Each row is followed by its group and then its class within the group.
[ 0.05  0.10 -0.26 -0.38 -0.60 -0.03  1.85  0.50  0.37  1.00  0.67  0.17
  1.12 -0.98 -0.41 -0.98] : timas/(77)
[ 0.82  0.87 -0.04 -0.85 -1.28  0.85  0.99 -0.14  0.31  3.36  0.81  0.89
  0.83 -0.32 -0.32 -0.75] : timas/(85)
[-0.60  0.96 -0.70  0.31 -1.37  2.40  0.64 -1.93 -1.70  0.76  0.90  1.65
  2.56 -0.94 -0.92  0.09] : sile/(80)
[ 1.21  1.45 -0.76  0.98 -1.06 -0.41 -0.19 -1.52 -0.70  1.41 -0.26  2.15
  0.61 -0.85 -0.82  0.61] : godu/(81)
[-0.65  1.71 -0.33  0.74 -0.95  2.62  0.74 -1.05 -0.77  0.49  1.43  0.76
  2.57 -0.60 -1.57 -0.15] : sile/(89)
[ 0.23  0.82 -0.43  0.02 -1.75  2.05  1.78 -0.46 -0.34  2.27  0.93  2.23
  2.08 -1.37 -1.30 -1.02] : timas/(85)
[ 1.57  0.44 -1.10  0.10 -1.80  0.82  0.90  0.44 -0.38  3.20  0.55  0.33
  0.92 -1.21 -0.21 -0.42] : timas/(85)
[ 1.37  0.19 -0.55 -0.02 -1.42 -0.86 -0.45 -0.71 -0.26  0.39  0.18  1.23
 -1.43 -1.45  0.04 -0.68] : godu/(81)
[-0.59 -0.25  0.10 -0.50  1.25  2.63  0.43 -0.16 -1.67 -3.00  1.61  1.57
  1.14 -0.02 -0.30  0.22] : sile/(89)
[ 0.79  0.49 -0.94 -0.65 -1.58  1.27  1.70 -0.60 -1.07  1.67  1.13  0.55
  2.12 -1.25 -0.73 -2.25] : timas/(77)
[-1.10  0.58 -1.11  0.80 -0.73  1.88  0.11 -2.00 -1.59  1.06  0.78  0.88
  1.67  0.16 -0.93  0.19] : sile/(89)
[ 0.34  0.63 -0.29 -0.30  0.36  1.49  0.17 -0.20 -0.87  0.57  1.16  1.48
  2.04 -0.54 -0.77  0.22] : sile/(80)
[-0.56  1.96 -0.82  0.22 -1.19  0.83  0.01 -2.65 -0.60  1.22 -0.59  0.76
  0.24 -0.27 -1.72  0.85] : godu/(81)
[-1.17  0.43 -1.19 -0.04  0.14  1.95  2.88 -1.38 -1.01 -0.09 -0.56  0.58
  1.71 -0.28 -1.02  0.03] : sile/(89)
[ 0.93  0.07 -0.19 -0.40 -1.84 -0.77 -2.62 -1.78 -0.70  2.68  0.06  0.97
 -0.64 -0.50  0.21  0.45] : godu/(73)
[ 0.39  0.29 -1.23  0.05 -1.08  2.60  0.42 -2.28 -1.53  1.59  1.40  1.23
  1.55 -1.09 -1.05 -0.56] : sile/(89)
[-0.56  1.06 -0.30  0.75 -0.96  1.97  1.30 -0.96 -1.10  0.60  0.05  0.99
  2.39 -0.91 -0.86  0.20] : sile/(80)
[ 1.40  0.98 -1.73  0.39 -0.19  0.42 -0.38 -2.54  0.13  1.28 -0.21  1.29
 -0.58 -0.87 -1.22 -0.33] : godu/(73)
[-1.21  1.93 -0.94  0.26  0.52  3.58  0.56 -1.22 -1.24 -0.74  0.72  0.91
  1.63  0.08 -0.50 -1.21] : sile/(89)
[-1.26  1.38 -0.43  0.33  0.31  1.84  0.31 -0.98 -0.77  0.60  0.50  1.46
  1.38 -1.22 -0.05 -0.39] : sile/(80)
[ 0.24  1.28  0.36  1.16 -1.42  0.31 -0.86 -1.44 -0.41  0.53 -0.38  1.07
 -1.42 -0.21 -0.98  0.98] : godu/(81)
[ 0.74  1.50 -1.27  1.81 -0.42  2.56  0.34 -0.80 -1.26  2.25  1.03  1.94
  1.59 -0.86 -0.43 -0.10] : sile/(80)
[-0.09 -0.55 -0.41 -0.21 -1.47  0.67  1.69 -0.56 -0.45  1.17  0.86  0.92
  0.84 -0.67  0.03  5.30] : timas/(77)
[-0.11  1.63 -0.43  1.93 -1.01  3.71  0.42 -1.48 -1.55  1.86  1.07  1.91
  2.41 -1.64 -0.63  0.92] : sile/(80)
[ 1.01 -0.54 -0.62 -0.20 -0.97 -0.50 -0.94 -0.91 -0.15  1.78  0.23  1.61
 -0.87  0.50 -0.33  1.39] : godu/(81)
[-0.68  0.22 -0.47  0.34  0.32  1.52  0.83 -1.35 -0.81 -0.60  0.58  1.35
  1.23 -0.18 -0.89 -0.30] : sile/(89)
[ 0.26  0.50 -1.25 -0.29 -0.43  2.45  1.40 -2.02 -1.18  0.85  1.86  1.47
  0.99 -1.26 -0.09 -0.63] : sile/(89)
[ 0.24  0.23 -0.70  0.47 -0.06 -1.13  0.30 -0.68  0.55  0.06 -0.38  0.72
 -0.44 -0.47  0.17 -0.03] : godu/(73)
[ 0.25  0.75 -0.91 -0.05 -1.92  2.21  1.81 -0.89  0.14  2.47  1.18  0.87
  1.35 -1.46 -0.97 -1.86] : timas/(77)
[-0.54  3.80 -1.62  2.62 -1.35  1.08  1.18 -4.85 -1.85  1.74  0.17  1.21
  1.51 -1.55 -2.29 -0.20] : godu/(81)
[ 0.49  1.25 -0.23  0.18 -0.40 -1.40 -0.73 -1.66  0.29  1.40 -0.42 -0.17
 -0.74 -0.31 -0.03 -0.89] : godu/(73)
[ 1.02 -1.25 -0.05 -0.55 -0.36  0.36  0.58 -0.24  0.74  1.07  0.30 -0.62
  0.83 -0.77 -1.03  0.28] : timas/(85)
[-1.68  0.78 -0.94  0.31  0.57  2.30  1.66 -2.22 -1.34 -0.54  0.27  0.31
  3.02 -0.60 -1.50  0.75] : sile/(89)
[ 0.88  0.21  1.28 -0.19 -0.23  1.92  0.89  0.35 -0.69  0.62  1.03  1.90
  0.85 -0.07 -0.26  0.52] : sile/(80)
[-0.60 -0.28  0.01 -0.11 -0.32  1.75 -0.02  0.02 -0.95  0.46  0.33  0.94
  1.22  0.10 -0.39  0.40] : sile/(80)
[-0.18  0.83 -0.19 -0.18 -1.79  1.39  2.18 -0.63 -0.09  1.05  0.69  0.99
 -0.27 -0.96 -0.75 -1.90] : timas/(77)
[ 0.49  0.99 -0.22 -0.12 -1.31  1.08  0.39 -0.73  0.21  1.64  2.87  0.01
  1.08 -1.60 -0.75 -1.26] : timas/(85)
[ 0.65  0.75 -0.18  0.75 -1.52 -1.23 -0.19 -1.21  0.12  0.24  0.47  0.41
 -1.54  0.02  7.54  0.63] : godu/(73)
[ 0.56 -0.36 -0.61 -0.66 -1.07  0.13  1.13  0.02  0.04  1.78  0.65  0.93
 -0.94 -1.74  0.47 -0.97] : timas/(77)
[ 0.60  0.59 -0.38 -0.75 -0.87  1.21  1.77 -0.28 -0.49  1.26 -0.54 -0.38
  0.99 -1.58 -0.86 -1.78] : timas/(77)
[-0.07  2.29 -0.49  0.42 -0.32  0.32 -0.18 -2.48 -1.17  1.72  0.02  1.55
  0.50 -0.18 -1.03  0.60] : godu/(81)
[-1.38  1.05 -1.27  0.14 -2.24  0.59  2.35 -0.88 -0.03  0.85  0.22 -0.01
  1.07 -1.07 -1.19 -3.36] : timas/(77)
[ 1.15  1.14  0.13 -0.98 -1.20  1.02  0.69  0.23  0.32  1.43 -0.01 -0.21
  1.27 -0.69 -0.26 -0.45] : timas/(85)
[ 0.37 -1.65  0.56 -0.53  0.08 -1.07  0.80  1.78  0.91  0.69  0.37  0.12
  0.30 -0.17 -0.21 -1.46] : timas/(77)
[-0.72  1.24 -1.38  0.04 -1.58  0.74  1.52 -0.67 -0.57  1.49  0.31  1.97
  2.80 -1.77 -0.87 -1.94] : timas/(77)

Each row is followed by its group and then its class within the group.
[-1.28  0.14 -0.31  0.01  0.15 -0.79 -0.59  1.28 -0.60 -0.23 -0.46  0.08
 -0.54  0.54  2.40  0.24] : <74>/J
[ 0.01  0.41 -0.10  0.17 -0.03 -0.61  0.32  0.36 -0.60  0.30  1.33  1.11
 -0.63  0.84  1.22 -0.14] : <67>/Y
[-1.27  0.55  0.20 -0.21 -0.38 -1.08 -0.48  2.00 -3.22 -0.28  0.58  1.33
  0.63  0.25  1.18 -0.53] : <67>/Y
[ 0.25  1.32 -1.58 -0.07 -0.17 -0.45 -0.55  1.58 -0.37 -0.48 -0.38  1.87
  0.79  0.31 -2.04 -0.23] : <72>/N
[ 0.83 -0.58  0.42  1.11 -0.84  2.04  0.18 -1.80  1.77  0.48 -1.41 -1.44
 -0.34 -0.24  2.52  0.80] : <74>/J
